In the rows, 128 means zero.
[159 179 101  92  83 136 160 138 125 111 121 166 152 162 143 161 170 109
 155 122 102 132  64 131  48  90 108 132 127 175 140 143 131 167 146 127
  84  62  83 122  87 148 106]
Z
[140 140 103 120 184 147 156 135 176 102 125 141  77 141 176 147 178 121
 149  96 139 140  50 143 116 125 197 148 149 197 115 159 107 104 149 180
  68 115  85 129 121  81 100]
Z
[100 127  75 205 179 110  61 134 162 119  77 133 124 135 152 162 119 140
 140  73  51 182  87 139 126 175 115 132 157 157 105 141 124 106 149 114
  51  81  93 141 117  74 135]
H
[153 156 100 142 122  62 133 121 174 141 140 134 141  93 133 149 152  99
 139 125  79 164  96 117 135 110 110  73 146 130  69 113 108 143 162 115
 147 143  97 129 136 156 139]
Y
[133 136 105 142 182  78 103 142 147 148 167 126 127 118  82 103 131 136
 122 112 151 137  90 138 127 141 100 145 170 126 151 120 131 120 139 130
 117 136  89 155 146 141  96]
T
[118 158 162 134 162  84 113 138 145 121 103 129  54 151 137 186 161 113
 172 136 112 192 108 183  82 170 142 140 128 165 163 137 145 154 159 166
  62  92  67 145 152 128  80]
B
[154 146 108 139  86  98 127 140 174 129 138 152 159 100 107 146 141 131
 145 126  82 142 123 119 136 101 130  76 129 148  76 134 115 136 150 111
 168 138 107  97 142 139 128]
P
[167 127 124 141 135 100 141 140 185 146 146 147 141 118 120 147 150 111
 177 112  81 176 101 125 114  98 125  61 152 134  95 142 121 124 149 124
 148 122 108 107 142 174 137]
T
[126 145  85 137 168  87 114 136 138 161 187 139 138 107  93 103 120 137
 116 133 127 142 103 127 161 175 117 151 138 146  75  98 134 154 118 150
 123 142  94 164 144 111  93]
Y
[150 136 115 151  97  72 120 144 176 144 120 151 147 116 104 141 142 111
 157 108  85 167 112 145 133 103 129  74 138 136  82 128 119 118 156  93
 156 113  98 116 117 151 149]
E
[129 152 101 126 158 101 103 122 168 160 173 147 140 119  97  86 121 121
 133 130 142 118 109 152 135 153 128 148 122 110 123 108 124 149 124 138
 131 159 102 165 115 132  97]
B
[138 149 116 137 160  73  81 134 173 176 159 137 135 116  77 103 110 124
 131 130 123 118 120 139 128 152 142 154 152 126 140 106 125 142 118 157
 104 160 119 146 119 135 118]
A
[150 129 117 147 130 100 143 145 160 144 127 142 150 102 128 139 153 115
 145 122  98 156 119 139 139 110 130  72 112 134  63 141 118 119 157 114
 158 146 109 128 136 185 152]
E
[136 138 140 168 180 127 129 152 140 126 150 134 108 114 165 124 146 103
 149 154  92 156  56 119  81 173  96 164 140 163  93 121 144 187 137 132
  91 133  77 136 118 151 136]
E
[165 144 116  98  86 134 183 168 137 143 126 143 145 156 148 133 188 124
 136 144 170 141 111 120  55 133 166 101  74 171 106 124 135 171 136 156
 135  38 145 140 110 187  49]
P
[143 162 121 111 105 200 184 123 141 117 112 121 146 170 166 126 130 107
 147 142 122 110  87 175  52 134 141 108  81  81 131 108 161 161 114 157
 150  81 118 118  83 175  78]
B
[ 95 141 101 148 110 193 193  95 112  97 169 132 184 131 136  93 158 108
 110 154 170 137 154 139 102 125 133 124  71 169 116  96 136 166 137 133
 154  81  92 112  82 100  56]
Z
[151 151 120 117 193 104 109 105 156 170 182 112 115 119  74 113 118 132
 119 102 133 129 108 133 128 157 120 133 167 112 144 126 138 148 120 124
 125 137 114 185 139 123  99]
T
[108 137 122 147 175 115 131 119 166  90  76 142 103 160 129 160 141 153
 148 110  20 143 100 153  90 147 128  88 123 147 100 180 148 144 136 153
 105 108  37 150 117 111 104]
P
[151 137 111 147 100  74 149 120 165 134 125 154 147  85 139 136 169 114
 157 149  86 128 136 128 118  89 145  96 122 139  83 123  96 174 160 112
 163 132  94  98 112 163 144]
Q
[151 139 119 152 106  93 127 157 158 137 136 130 145 106 125 132 138 110
 161 154  86 144 106 122 136  81 145  78 131 101 113 130  99 140 160 130
 153 133 108  80 133 165 142]
A
[173 142 136 153 127  89 158 124 173 146 158 156 136 102 122 137 153 104
 150 145  95 144 106 128 119  93 137  81 121 126  80 135 116 179 152 116
 153 110 101 113 142 169 157]
Q
[147 102 121 129 120 164 132 145 146 127 105 104 194 105 215  89 127 110
 128 126 193 155 127 125  90  77  54  94  35  95 103  76 138 215 140 144
 115 101 133 148 114 195  53]
B
[147 140  79 110 100 194 147 141 142 116 138 122 213 136 166 137 137 112
 166 134 156 102 104 139  86 100 125 142 120 168 148  95 103 154 105 148
 147  37 159  83  61  88 110]
A
[131 160  80 137 158  85 109 122 194 170 207 133 152 109  70 102 132 137
 110 156 134 130 114 137 137 153 136 149 136 151 113  90 114 141 140 151
 136 156  92 135 125 105  90]
A
[ 98 183 161 155 104  84  81 146 154 125  86 137  82 124 138 126 164 147
 173 106  87 155  88 116  51 136 133 133  70 209 136 135 114 105 149 147
  56 134  74 100 165 135  63]
A
[152 146 100 158 129  98 150 139 172 134 130 130 151 108 110 125 153 130
 140 111 103 158 113 135 114  98 127  73 132 129 104 154  91 135 159 117
 153  88 107 112 135 156 148]
X
[113 144  68  93  69 123 195 114 171 165  92 122 146 154 221 114 177 140
 135 130 134 128  96 161 102 168 156 123  90 153  75  68 161 184 112 142
 110  84  80 125  85 199 103]
Y
[127 163 126 153 206 111 141 113 125  88 124 147 105 139 182 155 129 127
 133 112  85 158  48 129 122 154 152 103 123 140 120 155 148 156 145 165
  55  72  66 160 129  80  96]
H
[151 138  46 153 171 190 207 151  97 114 147 137 193 136 155 123 161 148
 119  92 176 189 115 155 104 149 101 116  71 114  86 118 132 151 168 117
  97   4  84 121 104 119  86]
X
[142 110  89 100 183 123 167 121 151 105 195 123 146 125 144 100 141 117
 168 151 152 147  82  86 136 157 113  69 109 125  53 123 113 156 133 128
 171  97  76 169  87  93  50]
P
[ 94 128 122 120 169 117  95 147 172 132 119 141  87 143 109 130 146 116
 139 136 153 137 121 161 142 173 135 160  40 168  91 125 146  88 161 163
  76 152  67 123 122 139  78]
E
[146 160 122 147 168  43 102 142 106 142 127 162  96 128 124 152 130 123
 161 120 130 165  82 147  78 154 113 154 140 180 158 146 106 134 138 181
  35 101  73 135 175 103  98]
Q
[165 147 104 137 107  96 163 140 175 151 121 131 143 113 116 121 165 122
 154 129  88 174 117 136 101 112 141  78 154 149 108 154 106 149 153 132
 149 114 102 104 133 180 139]
X
[112 117 107 135 202  94 122 124 165 110 116  85  74 144 129 136 124 172
 185 142 104 162 103 103  79 174 105 108  98 157 109 176  93 158 131 169
  67  87 100 140 131 127 123]
X
[114 145 107 130 221 104 107 138 137 122  88 117  84 112 181 153 162 123
 188 136 103 160  81 128 108 197 134 153  98 189 150 143 123 151 148 182
  35 108  69 141 124 132 106]
X
[141 122 113 101 223 235 204 141 124 124 121 112 171 146 173  89 202 138
  96 123 128  93  52 133  89  89 144 126  97 117 140  76 123 112 115  91
 137  95  94 146 133 151  22]
T
[157 157 140 152 121 116 173 132 179 124 161 143 123 104 137 145 157 110
 149 114  99 146 100 134 102  90 130  64 119 135  68 145 109 157 151 126
 160 127  90 121 141 153 122]
Z
[142 149 127 152 108  99 141 142 169 126 147 139 164 104 127 134 151 119
 164 144  97 147 104 140 118  82 152  75 139 129 130 133  94 142 152 123
 164 122 114 101 127 170 142]
A
[108 149 101 132 125 117 121 157 145 118  77  96  66 131 127 134 149 126
 177 101  90 185 112 153 111 158 119 134 108 187 137 149 158 188 145 148
  86  73  92 145 183 104 114]
W
[147 153  41 144  80 108 138 144 126 111 153  97 160 124 120 123 128 169
 160 145 105 176 140  91  62 161  91 104 111 129 130 158  95 188 155 135
 151  42 110  94  73  63  33]
H
[137 148 109 115 182  69 124 119 159 158 185 148 132 116  58 100 128 128
 117 131 128 103 133 118 126 165 105 145 128 142  74 109 128 166 112 133
 123 142  86 164 147 112 104]
P
[109 154 128 135 161  90 117 140 157 110  95 129 106 142 127 117 121 101
 170 108 141 144  52 179 103 160 122 120  96 134 118 134 186 114 139 191
  73 103  54 145 131 198 112]
E
[146 113  95 125 142 112 143 158 116  89 109 120  88 132 104 146 131 137
 142 167 125 217 136 102 102 119 131 120 132 205 129 161 117 151 172 202
  89 126 133 107 146  92  85]
X
[162 159 135 163  98  98 164 136 168 126 137 145 133 116 146 138 155 100
 138 129 119 145 101 150 110  87 146  64 124 119  94 128 108 151 159 122
 180 118 126 115 132 160 145]
B
[138 146 122 135 176  83 104 131 152 171 184 121 134 121  84  87 125 120
 125 154 148 120 109 116 146 156 136 145 131 134 145 110 123 138 121 146
 113 141 107 138 135 119 107]
A
[109 140 160 145 157 117 114 106 153 106 143 202 125 140 123 122 137 107
 178 151  95 144  93 146 107 147 156 133  87 179  44 128 138 153 143 155
  66 148  47 126  98 159  94]
Q
[146 153 123 123 167  90 103 126 177 164 179 142 122 115  87 104 143 113
 123 135 127 128  96 126 118 155 114 152 152 149 148 102 145 136 138 125
 127 174  91 149 120 140  85]
T
[128 149  93 118 167  59 105 137 144 169 154 136 134 115  77 113 134 121
 119 121 142 124 138 149 142 167  97 159 134 140 113 112 120 151 124 140
 111 144  97 166 128 130 106]
Y
[159 151 130 152 111 104 126 144 166 146 135 134 146 106 109 150 146 112
 147 115  90 153 120 143 113 119 109  85 116 132  55 147 126 135 160 113
 152 124  91 111 129 172 135]
E
[108 174 133 126 119  92 111 139 161 103 102 149  66 148 132 162 138 126
 150 128  69 160  62 159  74 137 136 107 118 174  94 158 133 153 159 182
  84 135  29 143 161 135  58]
P
[145 149 111 137 114  98 159 145 168 126 135 140 139 116 124 126 156 105
 153 120  86 167  99 150 126  96 147  63 139 123  67 150 100 138 167 124
 151 124  90 131 171 172 124]
W
[134 142 138 106 147  72  87 136 154 127 120 145 113 134 121 187 145  87
 134 146  82 137  95 137 109 125  96 152 150 156 111 146 145 106 165 165
  96 123  41 120 115 129 101]
E
[148 148 112 144  97  92 141 153 173 140 131 143 142  97 158 142 161  97
 168 104  99 156  96 135 125 116 150  80 140 133  62 136 106 116 160 127
 147 115 117 120 165 183 145]
W
[173 163 127 152 123 125 156 142 163 134 161 131 139 105 119 159 156 132
 166  98 103 163  91 139  91 106 120  53 132 121  64 153 104 125 166 104
 162 124 113 111 152 192 122]
T
[116 126  96 162 158 115 121 158 150 106 109 130  81 128 153 162 132 150
 179 135  94 167  86 137  91 172 137 150 128 166  61 109 149 145 136 184
  85 120 117 124 145 138 131]
B
[145 126 104 110 161 170 165 145 125 109 102 123 151 120 193 153 172 163
 115 123 138  92  89 153 106 106  94 153  82 141  45  87 144 185 140 117
 101  77  50 125 118 137  65]
Q
[136 140  90 130 168  91 138 120 164  94  85 103  80 150 142 169 161 152
 156 137 116 171  89 149 105 165 123 120 158 198 153 146 124 112 157 134
  92 150 118 143 120 107 149]
B
[171 148  37 114  50 162 168 161 144 140 126  93 119 123 188 135 144 150
 143 101 173 139  85  94  81 185 126 155  97 117  77  98 188 175 143 138
 116  43 150  96 102 159 116]
P
[150 155 118 167 183 138 165 124 123  95 166 148 109 122 136 136 141 128
 166 164 114 142  66 119  99 179 145 114  99 157 104 144 134 145 146 140
 129 122 105 133 103 122 116]
Q
[132 127 155 129 156  75 170 160 123  85 137 155  65 137 134 146 149 134
 161 146 159 134  84 151  63 145 104 148 138 161 112 156 139 161 138 163
 111 119  98 153 135 172 129]
Q
[ 96 134 107 196 154  62  94 138  98 106  93 149 119 152 169 151 115 127
 145 159  78 175  76 133  88 171 109 130 124 175 154 145 115 122 153 168
  55 112  61 123 105 108 126]
E
[155 153 115 155  89 104 141 154 165 130 120 130 143  99 147 156 168 119
 175 120 103 168 105 158 129  98 123  66 130 156  78 112 105 139 158 102
 178 111  98  93 153 137 121]
B
[139 150  96 129 167  80 123 113 163 178 169 140 144 116  64  90 120 128
  91 120 136 138 140 142 123 161 112 155 149 126 121  94 128 140 126 132
 112 138  92 150 131 117 103]
X
[144 142  99 115 155  82  92 126 183 170 165 136 160 121  55  95 107 135
 130 127 124 122 128 147 135 167 108 142 127 149  98 111 153 147 111 150
 134 147  89 160  98 122  89]
E
[101 109  88 129 188 116 102 177 141  59 121 127  90 153  79 180 111 130
 165 144 127 149  66 148 113 133 111 122 132 124 102 136 118  98 158 155
 109  94 110 155 140 137 102]
P
[161 143 123 137  90  77 140 143 200 132 124 149 137 113 108 135 150 118
 155 109 100 158 123 133 112 101 129  64 130 152  76 131 115 148 150 113
 157 126 103 107 140 145 124]
P
[158 142 102 160 120  89 150 115 176 131 147 145 147  85 147 124 152 123
 153 127 103 150  91 123 114  94 137  71 120 117  79 140  90 144 165 111
 155 137 100 121 134 175 141]
Q
[152 162 118 156 110 115 153 139 156 127 142 143 132 110 124 147 166 104
 142 128  85 141  92 136 108  89 147  89 136 110  63 130 107 118 164 121
 174 114 102 100 156 158 131]
B
[161 112 129 106 133 239 147 118 147 128 165 106 172 146 176 105 136 115
 167 174 106 146  75  75  72 118 113 106  89 125  24 122 149 220 131 142
 104 111 114 110  81 222  67]
T
[123 137  93 146 154 137 118 147 147 121  75 111 113 132 177 127 161 144
 147  99 110 157  71 168  86 190 135 159 191 159 122 154 126 108 153 144
  83 139  59 137  81 164  91]
X
[145 142 122 143  97 100 130 153 193 127 140 138 140 103 140 139 162 104
 158 108  98 155 101 126 127  89 140  81 124 133  82 143  90 113 168 108
 156 102 115 108 163 147 127]
W
[146 147 101 137 115 115 140 145 191 127 127 142 143 106 155 152 149 106
 167 121  91 162 104 147 132 111 151  73 106 134  89 136  93 116 167 130
 135 138 122 106 156 158 136]
W
[140 106  42 161 149 129 160 176 128  98 157 130 210 136 149 152 140 153
 186 232  84 163  85 142  85 140 160 134 186 100 147  57  79 173 149 131
 133  78 103  64  33 147  92]
A
[125 101 130 176 232  89 140 144 150 116 128 134 137 137 126 137 137 126
 141 161  64 187 107 132 133 175 124  88 156 115  95 113 138 106 137 135
  97 128  63 124 137 130  77]
H
[140 141 117 146 119 120 156 131 166 135 130 145 138 103 160 138 149 121
 150 124  91 159 110 143 130 112 144  73 125 128  79 154  96 136 157 131
 147 138  95 109 132 173 149]
X
[142 166 100  84  71 175 138 166 156  95 121 158 156 156  94 133 123 112
 146 116 180 117 101 205 130  79  92 101  45 133 119  90 143 124 150 114
 172 121 111 113 101 112  58]
B
[131 143  57 153 100 163 159  76 159 124 140 105 201 112 169 114 153 131
  98  90 151 221 106 154  76  96 128 110 160  91 175  62 125 143 186  72
 101  75  96 121 102 156  61]
T
[107 107 106 146 132 127 123 166 134 105 103  99  97 133 191 133 140 121
 186 138  87 186  77 100 109 161 111 127 106 126 170 167 162 130 146 166
  97  57  99 120 159 143 117]
W
[132 147 136 127 155  76 114 117 169 161 170 135 118 121  86  80 123 107
 121 143 126 115 109 133 125 135 121 138 139 107 113  98 136 153 116 140
 141 159  90 154 144 137  99]
B
[143 192 113 149 143 105 138 152 112 121 176 151  73 161  84 146 165 108
 161 121 131 183  23 130  90 159 139 123 142 182 126 173 134 142 168 121
  74  63  77 172 147 144 114]
Z
[133 165  83 137 152  87  95 127 160 183 190 129 148 116 101  98 123 113
 137 109 116 131 105 133 143 191 108 151 138 126 102 121 125 149 125 127
 116  94  71 154 147  88  99]
W
[157 143  93 145  97  94 148 129 185 141 119 122 140 104 110 123 141 123
 134 114 104 165 131 127 114 100 135  79 135 128  93 151 117 128 164 146
 149 120 118  93 137 174 149]
X
[154 149 112 139 125  78 148 127 176 124 137 139 140 105  99 156 159 120
 145 125  85 155 131 121 101 106 126  64 130 142  88 144  97 131 161 119
 160 124 107 117 152 142 122]
P
[150 141 111 148 109  92 158 141 159 121 137 144 143 102 136 138 150  99
 153 131  65 150 114 122 139 103 120  64 159 125  68 143 102 144 150 100
 181 128  96  93 130 122 137]
H
